Here is a tiny trained network, its code and every weight. The questions are about switching its units off for an input and a target symbol, where a switched-off unit gives its printed mean instead of its output.

import numpy as np


def w(rows, s, z=0):
    codes = np.array(rows[::2]) - 128.0
    scale = np.full(codes.shape[1], s)
    scale[-1] = z or s
    return codes * scale


def norm(h):
    return h / np.sqrt((h * h).mean(-1, keepdims=True) + 1e-5)


def f(y):
    return y / 2 * (1 + np.tanh(0.7978845608 * (y + 0.044715 * y**3)))


def softmax(a):
    e = np.exp(a - a.max(-1, keepdims=True))
    return e / e.sum(-1, keepdims=True)


def log_softmax(a):
    a = a - a.max(-1, keepdims=True)
    return a - np.log(np.exp(a).sum(-1, keepdims=True))


def net(x, mask):
    ids = ['ΓΨημξφω'.index(c) for c in x.split()]
    T = len(ids)
    res = E[ids] + P[:T]
    u = 0
    for l in range(2):
        r = norm(res)
        for j in range(2):
            rows = slice(2 * j, 2 * j + 2)
            q, k, v = (r @ M[l][rows].T for M in (Q, K, V))
            z = softmax(np.where(np.tri(T) > 0, q @ k.T / 2**0.5, -1e9)) @ v
            o = O[l][rows]
            res = res + np.where(mask[u + j], z, o[:, -1]) @ o[:, :-1]
        u += 2
        y = f(norm(res) @ A[l][:, :-1].T + A[l][:, -1])
        res = res + np.where(mask[u : u + 8], y, B[l][:, -1]) @ B[l][:, :-1]
        u += 8
    return log_softmax(norm(res)[-1] @ U[:, :-1].T + U[:, -1])


Q, K, V, O, A, B = {}, {}, {}, {}, {}, {}
E = w([
[187,162,137,63],'Γ',
[6,77,68,16],'Ψ',
[194,146,223,115],'η',
[235,112,102,250],'μ',
[130,203,127,75],'ξ',
[136,184,143,97],'φ',
[147,171,169,189],'ω',
],0.019)
P = w([
[46,114,117,54],'0',
[228,91,62,134],'1',
[224,99,94,155],'2',
[232,109,98,156],'3',
[147,64,44,141],'4',
[122,27,119,139],'5',
[210,95,126,135],'6',
[187,103,110,170],'7',
[217,100,88,143],'8',
[118,56,106,122],'9',
[166,164,93,68],'10',
[244,113,108,135],'11',
[1,3,67,106],'12',
[223,109,132,135],'13',
],0.0075)
Q[0] = w([
[1,65,100,123],'0.h1',
[43,113,149,77],'0.h1',
[186,176,166,114],'0.h2',
[73,11,122,144],'0.h2',
],0.0096)
K[0] = w([
[186,15,18,138],'0.h1',
[134,45,100,151],'0.h1',
[35,156,108,77],'0.h2',
[112,155,2,86],'0.h2',
],0.0098)
V[0] = w([
[46,158,93,166],'0.h1',
[155,136,208,192],'0.h1',
[113,155,147,136],'0.h2',
[111,255,235,103],'0.h2',
],0.0094)
O[0] = w([
[24,188,183,144,96],'0.h1',
[21,64,106,148,224],'0.h1',
[3,143,94,19,148],'0.h2',
[118,115,225,72,255],'0.h2',
],0.0063,0.006)
A[0] = w([
[39,161,150,90,184],'0.n1',
[176,111,147,194,129],'0.n2',
[198,9,143,74,254],'0.n3',
[88,142,132,37,165],'0.n4',
[184,7,156,89,254],'0.n5',
[161,52,115,179,121],'0.n6',
[139,174,165,178,254],'0.n7',
[133,188,118,13,70],'0.n8',
],0.012,0.0026)
B[0] = w([
[140,19,164,167,190],'0.n1',
[109,79,202,180,234],'0.n2',
[32,255,141,202,255],'0.n3',
[147,82,41,89,205],'0.n4',
[21,255,37,176,250],'0.n5',
[140,92,170,206,205],'0.n6',
[93,19,64,34,222],'0.n7',
[155,139,155,81,207],'0.n8',
],0.0052,0.0069)
Q[1] = w([
[131,80,166,106],'1.h1',
[147,2,125,87],'1.h1',
[118,120,139,163],'1.h2',
[205,166,149,106],'1.h2',
],0.0089)
K[1] = w([
[135,114,164,165],'1.h1',
[142,157,93,134],'1.h1',
[122,87,59,59],'1.h2',
[38,95,2,191],'1.h2',
],0.0095)
V[1] = w([
[153,168,5,197],'1.h1',
[72,102,86,146],'1.h1',
[151,252,98,116],'1.h2',
[228,106,92,121],'1.h2',
],0.011)
O[1] = w([
[65,165,86,178,15],'1.h1',
[2,126,84,127,160],'1.h1',
[133,199,181,116,55],'1.h2',
[244,139,62,139,1],'1.h2',
],0.0086,0.004)
A[1] = w([
[190,122,42,162,12],'1.n1',
[99,136,134,78,212],'1.n2',
[158,123,114,144,36],'1.n3',
[134,146,146,79,159],'1.n4',
[86,153,254,154,229],'1.n5',
[189,106,155,85,101],'1.n6',
[155,185,76,85,254],'1.n7',
[97,111,113,87,174],'1.n8',
],0.0095,0.0018)
B[1] = w([
[123,169,149,124,134],'1.n1',
[71,134,12,125,172],'1.n2',
[145,189,83,160,116],'1.n3',
[102,233,62,127,146],'1.n4',
[112,52,171,226,254],'1.n5',
[125,63,207,95,139],'1.n6',
[123,48,12,102,153],'1.n7',
[116,254,88,143,163],'1.n8',
],0.0067,0.0055)
U = w([
[125,197,131,124,157],'Γ',
[98,77,65,125,18],'Ψ',
[38,193,225,133,2],'η',
[133,95,40,215,101],'μ',
[177,81,130,70,94],'ξ',
[173,100,173,90,16],'φ',
[71,2,172,110,246],'ω',
],0.0091,0.0023)

Each question gives the input, a string of symbols that net reads in full, and the target symbol t.
The units are the heads (2 rows each of Q, K, V and O) and the neurons (one row each of A and B). Each row of codes is followed by its name. A weight is (code - 128) times the scale printed after its matrix; where a second scale follows, it is the last column's (O, A, B and U).
mask holds one flag per unit, layer by layer, with each layer's heads first. A switched-off unit (its flag False) gives its mean, the last column of its rows in O or B, instead of its output. The means were averaged over made-up inputs and are rounded, as every weight is.
A unit's drop is (log p(t) with every unit on - log p(t) with that unit switched off) / (log p(t) with every unit on - log p(t) with every unit switched off).
The circuit of an input: a set's keep is (log p(t) with only the set's units on - log p(t) with every unit switched off) / (log p(t) with every unit on - log p(t) with every unit switched off). Starting from the 12 units with the biggest drops (on a tie, the unit counted first), units are removed one at a time, each time the one whose removal leaves the highest keep (on an exact tie, the one counted first), for as long as the keep stays at least 0.8.
units of the circuit, in order: the units of the circuit, biggest drop first
k most important neurons: the k neurons with the biggest drops, biggest first
k most important neurons of layer l: the k neurons of layer l with the biggest drops, biggest first
heads that matter: for each layer, one digit per head in row order, 1 if its drop is at least 0.15 and else 0, layers parted by /
drop when u is switched off: that unit's drop, to one decimal
input Ψ μ μ φ, target μ: units of the circuit, in order	0.h2
input μ ξ μ ω ω ω, target μ: units of the circuit, in order	1.h2; 0.h2; 0.n3
input ω η ω ω ω Γ ω ω ξ ω φ, target ω: units of the circuit, in order	0.n1; 0.n5
input μ μ Ψ μ ω ω, target μ: heads that matter	01 / 11
input η η Ψ Γ, target η: heads that matter	00 / 01
input ω μ Ψ ω μ Ψ ω Γ Γ η φ ω, target ω: units of the circuit, in order	0.n3; 0.n7
input η Γ μ φ Ψ η Γ, target η: 3 most important neurons	0.n3; 0.n5; 0.n7
input Γ φ ξ Γ φ μ μ Ψ μ ω η, target Γ: heads that matter	10 / 01
input ξ ω ω ω ω ω ω μ ω φ η, target ξ: heads that matter	10 / 11
input ξ ω ω η Ψ Ψ η η ω ω ω Γ ω φ, target ξ: 2 most important neurons	0.n5; 0.n3
input Γ η Γ μ Γ μ η η μ ξ, target Γ: 3 most important neurons of layer 0	0.n3; 0.n5; 0.n7
input Γ ω ξ μ ξ, target ξ: 3 most important neurons of layer 0	0.n5; 0.n8; 0.n3
input μ ω Ψ η Ψ η φ Γ φ, target Γ: heads that matter	10 / 00
input μ η η η η ω η η Γ, target Γ: heads that matter	00 / 00
input ω ω μ, target ω: most important neuron of layer 0	0.n2
input ω ω ω, target ω: drop when 0.n6 is switched off	0.0
input ω Γ ξ, target ω: drop when 0.h1 is switched off	0.7
input μ μ Ψ, target μ: drop when 0.h2 is switched off	0.4
input μ Γ Ψ, target μ: drop when 0.h2 is switched off	0.5
input ξ ω Γ Ψ Γ ω φ ω φ, target ξ: most important neuron	0.n5
